Below is a small trained network, with its code and all its weights. Each question gives an input and a target symbol and asks what happens when units are switched off, that is, made to give their printed mean instead of their output.

import numpy as np


def w(rows, s, z=0):
    codes = np.array(rows[::2]) - 128.0
    scale = np.full(codes.shape[1], s)
    scale[-1] = z or s
    return codes * scale


def norm(h):
    return h / np.sqrt((h * h).mean(-1, keepdims=True) + 1e-5)


def f(y):
    return np.maximum(y, 0)


def softmax(a):
    e = np.exp(a - a.max(-1, keepdims=True))
    return e / e.sum(-1, keepdims=True)


def log_softmax(a):
    a = a - a.max(-1, keepdims=True)
    return a - np.log(np.exp(a).sum(-1, keepdims=True))


def net(x, mask):
    ids = ['ΘΞΠΣβζλμφψω'.index(c) for c in x.split()]
    T = len(ids)
    res = E[ids] + P[:T]
    u = 0
    for l in range(3):
        q, k, v = (norm(res) @ M[l].T for M in (Q, K, V))
        z = softmax(np.where(np.tri(T) > 0, q @ k.T / 2**0.5, -1e9)) @ v
        res = res + np.where(mask[u], z, O[l][:, -1]) @ O[l][:, :-1]
        u += 1
        y = f(norm(res) @ A[l][:, :-1].T + A[l][:, -1])
        res = res + np.where(mask[u : u + 8], y, B[l][:, -1]) @ B[l][:, :-1]
        u += 8
    return log_softmax(norm(res)[-1] @ U[:, :-1].T + U[:, -1])


Q, K, V, O, A, B = {}, {}, {}, {}, {}, {}
E = w([
[104,140,126,138,175,108,99,156,253,146,105],'Θ',
[170,94,139,146,106,91,107,127,163,156,192],'Ξ',
[180,118,125,150,116,84,107,131,152,141,193],'Π',
[186,140,145,163,97,98,125,174,127,136,160],'Σ',
[158,96,122,177,91,93,92,120,84,168,148],'β',
[118,122,147,141,60,137,174,129,103,179,143],'ζ',
[98,105,83,156,77,91,126,75,114,115,168],'λ',
[113,108,98,145,84,75,148,114,142,60,158],'μ',
[117,134,137,18,144,99,78,88,121,167,169],'φ',
[94,174,149,163,179,112,129,79,101,73,121],'ψ',
[134,69,163,137,91,88,172,105,131,96,115],'ω',
],0.023)
P = w([
[127,166,115,192,130,45,123,135,237,210,9],'0',
[115,149,123,196,124,50,131,126,197,200,40],'1',
[107,135,128,190,124,71,138,127,181,185,67],'2',
[116,136,136,170,133,80,145,129,161,176,108],'3',
[126,130,135,160,135,88,147,126,143,164,126],'4',
[137,122,132,151,138,98,147,121,127,151,140],'5',
[149,116,131,141,140,105,150,124,108,140,151],'6',
[160,112,130,132,141,118,152,127,90,128,162],'7',
[172,110,128,125,137,131,153,133,75,111,168],'8',
[189,107,130,118,131,145,154,135,60,95,176],'9',
[201,115,132,106,122,170,161,141,44,77,189],'10',
[200,108,150,100,116,187,158,138,35,66,202],'11',
[198,106,171,89,105,206,160,146,23,41,215],'12',
],0.012)
Q[0] = w([
[131,145,117,244,94,126,177,134,122,110,142],'0.h0',
[203,84,163,150,88,47,135,140,112,157,255],'0.h0',
],0.0098)
K[0] = w([
[151,126,150,214,152,187,211,37,89,57,122],'0.h0',
[151,76,162,100,95,249,128,127,13,2,213],'0.h0',
],0.0054)
V[0] = w([
[86,156,105,133,140,65,221,69,103,113,60],'0.h0',
[168,130,101,83,2,71,161,121,93,116,127],'0.h0',
],0.0057)
O[0] = w([
[150,79,115,203,189,252,112,131,183,117,145,175],'0.h0',
[57,164,79,169,154,134,180,166,110,158,75,254],'0.h0',
],0.013,0.0055)
A[0] = w([
[135,231,142,117,243,167,116,97,120,89,44,65],'0.n0',
[202,134,184,135,84,124,2,172,101,89,76,127],'0.n1',
[92,105,142,132,142,172,81,124,101,177,104,5],'0.n2',
[163,145,118,146,110,121,158,128,135,170,156,80],'0.n3',
[176,59,146,108,132,193,110,131,78,107,188,140],'0.n4',
[152,168,146,141,93,137,185,140,143,90,86,157],'0.n5',
[45,155,118,132,181,118,134,154,156,169,112,77],'0.n6',
[146,153,106,106,116,121,110,184,131,130,145,102],'0.n7',
],0.0089,0.002)
B[0] = w([
[64,199,219,145,83,1,10,116,184,102,92,182],'0.n0',
[54,129,70,72,173,75,177,67,128,254,193,160],'0.n1',
[138,85,68,108,167,160,72,68,121,143,147,150],'0.n2',
[99,139,103,196,160,114,126,229,92,146,134,254],'0.n3',
[156,142,48,156,122,145,224,121,132,170,150,203],'0.n4',
[153,54,143,33,196,119,61,125,133,142,164,196],'0.n5',
[100,136,111,67,122,87,92,229,145,72,114,225],'0.n6',
[183,119,161,149,194,138,124,150,139,186,145,171],'0.n7',
],0.0075,0.0042)
Q[1] = w([
[119,176,144,94,12,10,136,148,78,201,236],'1.h0',
[184,211,252,2,134,120,55,27,167,124,112],'1.h0',
],0.0083)
K[1] = w([
[150,143,59,69,66,161,87,152,20,146,169],'1.h0',
[136,209,193,146,134,100,2,136,177,190,108],'1.h0',
],0.0094)
V[1] = w([
[90,174,124,152,98,213,109,92,87,190,129],'1.h0',
[102,237,38,164,116,80,2,63,156,83,176],'1.h0',
],0.007)
O[1] = w([
[151,253,79,61,34,160,179,189,165,105,28,2],'1.h0',
[195,104,74,56,39,134,106,194,75,134,172,8],'1.h0',
],0.012,0.0021)
A[1] = w([
[160,89,119,142,128,56,191,114,195,48,154,252],'1.n0',
[110,86,162,139,140,91,134,8,182,223,150,110],'1.n1',
[164,145,92,27,94,116,101,146,198,93,36,117],'1.n2',
[191,2,116,123,108,178,200,81,153,169,122,164],'1.n3',
[147,171,145,78,60,108,152,226,144,157,126,26],'1.n4',
[96,211,218,176,64,22,97,42,114,229,121,144],'1.n5',
[48,227,99,112,163,131,160,132,196,167,26,53],'1.n6',
[22,178,196,52,154,118,30,21,137,128,66,6],'1.n7',
],0.0078,0.0026)
B[1] = w([
[83,186,89,120,57,197,99,104,73,235,85,226],'1.n0',
[160,110,54,69,143,220,148,92,153,71,99,233],'1.n1',
[109,141,145,139,221,59,61,92,157,79,66,144],'1.n2',
[39,200,2,146,57,129,202,98,178,98,217,183],'1.n3',
[116,131,118,219,102,130,121,34,113,133,5,193],'1.n4',
[70,194,165,135,161,143,118,160,217,117,145,254],'1.n5',
[192,114,86,96,50,150,73,207,106,54,214,190],'1.n6',
[110,121,113,176,208,73,110,90,161,44,63,154],'1.n7',
],0.0085,0.0066)
Q[2] = w([
[116,55,117,114,137,105,101,175,97,112,67],'2.h0',
[222,93,207,22,178,138,79,2,197,91,99],'2.h0',
],0.0096)
K[2] = w([
[81,131,69,63,119,142,110,113,138,155,121],'2.h0',
[144,74,97,146,106,126,89,165,255,186,114],'2.h0',
],0.01)
V[2] = w([
[236,138,127,50,253,53,116,128,93,141,99],'2.h0',
[244,153,216,221,150,123,153,166,125,107,125],'2.h0',
],0.0057)
O[2] = w([
[70,160,92,161,114,195,44,130,109,131,134,1],'2.h0',
[136,173,15,114,162,100,172,104,254,220,143,64],'2.h0',
],0.013,0.0052)
A[2] = w([
[133,119,193,73,150,65,46,153,150,103,102,178],'2.n0',
[62,159,109,151,155,165,115,173,146,117,143,129],'2.n1',
[97,119,130,163,202,128,138,89,125,188,74,99],'2.n2',
[199,94,117,45,95,188,117,95,101,80,198,105],'2.n3',
[102,156,174,82,159,96,107,147,186,65,22,33],'2.n4',
[233,136,122,118,58,155,163,136,66,107,63,2],'2.n5',
[161,141,189,95,122,97,79,80,147,140,188,176],'2.n6',
[113,129,109,195,189,249,162,93,148,101,86,107],'2.n7',
],0.013,0.0045)
B[2] = w([
[174,209,161,167,97,145,217,54,58,91,106,219],'2.n0',
[105,145,166,56,128,161,123,155,128,55,153,203],'2.n1',
[56,23,179,88,84,131,124,10,92,143,32,222],'2.n2',
[73,146,79,145,147,91,137,228,180,254,170,156],'2.n3',
[65,176,110,254,215,13,17,135,142,50,222,172],'2.n4',
[183,107,83,43,215,171,67,106,163,110,87,172],'2.n5',
[200,77,213,48,88,142,134,102,199,115,113,185],'2.n6',
[189,113,188,185,121,200,116,69,190,203,119,254],'2.n7',
],0.0098,0.0099)
U = w([
[133,145,142,160,171,56,77,61,127,38,139,112],'Θ',
[179,124,190,67,1,135,168,97,136,110,132,48],'Ξ',
[150,107,151,81,124,77,65,145,164,194,189,147],'Π',
[41,117,113,51,219,101,62,131,171,171,172,252],'Σ',
[81,152,114,158,47,72,154,116,134,170,33,58],'β',
[86,173,119,162,159,107,191,215,222,77,97,155],'ζ',
[192,106,75,98,175,134,109,142,128,108,67,252],'λ',
[132,47,121,191,154,89,178,172,70,117,166,132],'μ',
[70,156,134,154,69,204,56,172,87,126,115,190],'φ',
[172,180,50,210,71,192,173,107,151,142,172,114],'ψ',
[133,83,172,193,172,189,149,75,159,131,83,95],'ω',
],0.011,0.0035)

Each question gives the input, a string of symbols that net reads in full, and the target symbol t.
The units are the heads (2 rows each of Q, K, V and O) and the neurons (one row each of A and B). Each row of codes is followed by its name. A weight is (code - 128) times the scale printed after its matrix; where a second scale follows, it is the last column's (O, A, B and U).
mask holds one flag per unit, layer by layer, with each layer's heads first. A switched-off unit (its flag False) gives its mean, the last column of its rows in O or B, instead of its output. The means were averaged over made-up inputs and are rounded, as every weight is.
A unit's drop is (log p(t) with every unit on - log p(t) with that unit switched off) / (log p(t) with every unit on - log p(t) with every unit switched off).
The circuit of an input: a set's keep is (log p(t) with only the set's units on - log p(t) with every unit switched off) / (log p(t) with every unit on - log p(t) with every unit switched off). Starting from the 12 units with the biggest drops (on a tie, the unit counted first), units are removed one at a time, each time the one whose removal leaves the highest keep (on an exact tie, the one counted first), for as long as the keep stays at least 0.8.
units of the circuit, in order: the units of the circuit, biggest drop first
most important unit: the unit with the biggest drop
k most important neurons: the k neurons with the biggest drops, biggest first
k most important neurons of layer l: the k neurons of layer l with the biggest drops, biggest first
input β β φ β Ξ ω ψ φ, target Ξ: most important neuron => (2.n0)
input λ φ Ξ β β μ φ φ Θ φ, target Π: units of the circuit, in order => (2.n3, 0.h0, 2.n6)
input Ξ β Θ ψ Θ Ξ Σ ω φ β Π Π φ, target Ξ: units of the circuit, in order => (0.h0, 2.n6)
input Ξ ω Θ φ Σ Ξ, target φ: 3 most important neurons => (0.n5, 0.n3, 0.n4)
input ω Ξ Θ μ Θ, target Ξ: 2 most important neurons => (2.n0, 0.n6)
input Ξ Ξ λ Π ζ, target λ: 2 most important neurons => (1.n6, 2.n5)
input Θ Π λ Π Ξ, target λ: units of the circuit, in order => (1.h0, 2.n5, 1.n4)
input Θ φ Ξ λ Σ Π β ψ ω β Ξ ψ, target Ξ: units of the circuit, in order => (1.h0, 0.n0, 2.n6)
input ω Ξ ψ μ ω Ξ λ μ ζ β μ Π λ, target μ: units of the circuit, in order => (2.h0, 2.n3)
input Σ λ Σ, target λ: units of the circuit, in order => (1.h0, 2.n5)
input ω ψ Π ζ Θ λ Σ ψ ψ, target Π: 2 most important neurons of layer 0 => (0.n0, 0.n4)
input β ζ β φ, target Θ: units of the circuit, in order => (2.n4, 1.n7)
input ω Π Ξ φ φ β ψ λ Ξ Ξ ζ Π β, target ζ: 2 most important neurons => (0.n5, 1.n5)
input Ξ λ Ξ Ξ β Θ Ξ Ξ, target Ξ: most important unit => 0.h0
input ω ω Π ω β ψ ω Π ψ Σ, target ψ: 2 most important neurons => (1.n3, 0.n1)
input ω Π Σ ψ ω ω ω Θ Θ Θ, target Π: units of the circuit, in order => (0.h0, 1.h0, 0.n0)
input Π β μ Θ μ Θ Σ Ξ λ Π, target λ: units of the circuit, in order => (1.h0, 2.n5)
input Ξ ψ β ψ, target Ξ: units of the circuit, in order => (0.h0, 1.h0, 0.n0, 2.n6)
input Ξ β φ ζ Ξ β Θ, target Θ: 2 most important neurons => (0.n6, 2.n4)
input Θ φ Ξ Θ ζ ω λ Θ ψ, target Θ: units of the circuit, in order => (0.n0)
input Σ Θ Π Σ Ξ λ λ Θ Θ, target Π: 2 most important neurons => (2.n3, 0.n3)
input μ λ Θ, target Θ: 2 most important neurons => (2.n4, 2.n0)
input ζ Ξ ω β Σ Ξ, target β: 2 most important neurons => (0.n2, 1.n4)
input Θ Θ Ξ ψ Ξ Ξ Π, target Π: 2 most important neurons => (0.n0, 2.n0)
input Σ β ζ μ Ξ ψ β ζ μ, target μ: 2 most important neurons => (1.n5, 0.n0)
input β β β β Θ μ Ξ ω Ξ ψ Ξ, target ψ: 2 most important neurons => (1.n3, 0.n1)
input β Θ Ξ ω ω Θ Σ φ β, target φ: units of the circuit, in order => (2.h0)
input ω Θ ω ζ λ β β ψ, target Θ: 3 most important neurons => (0.n0, 2.n4, 1.n7)
input β β ω β β ω β ψ Σ, target ψ: 2 most important neurons => (0.n1, 1.n3)
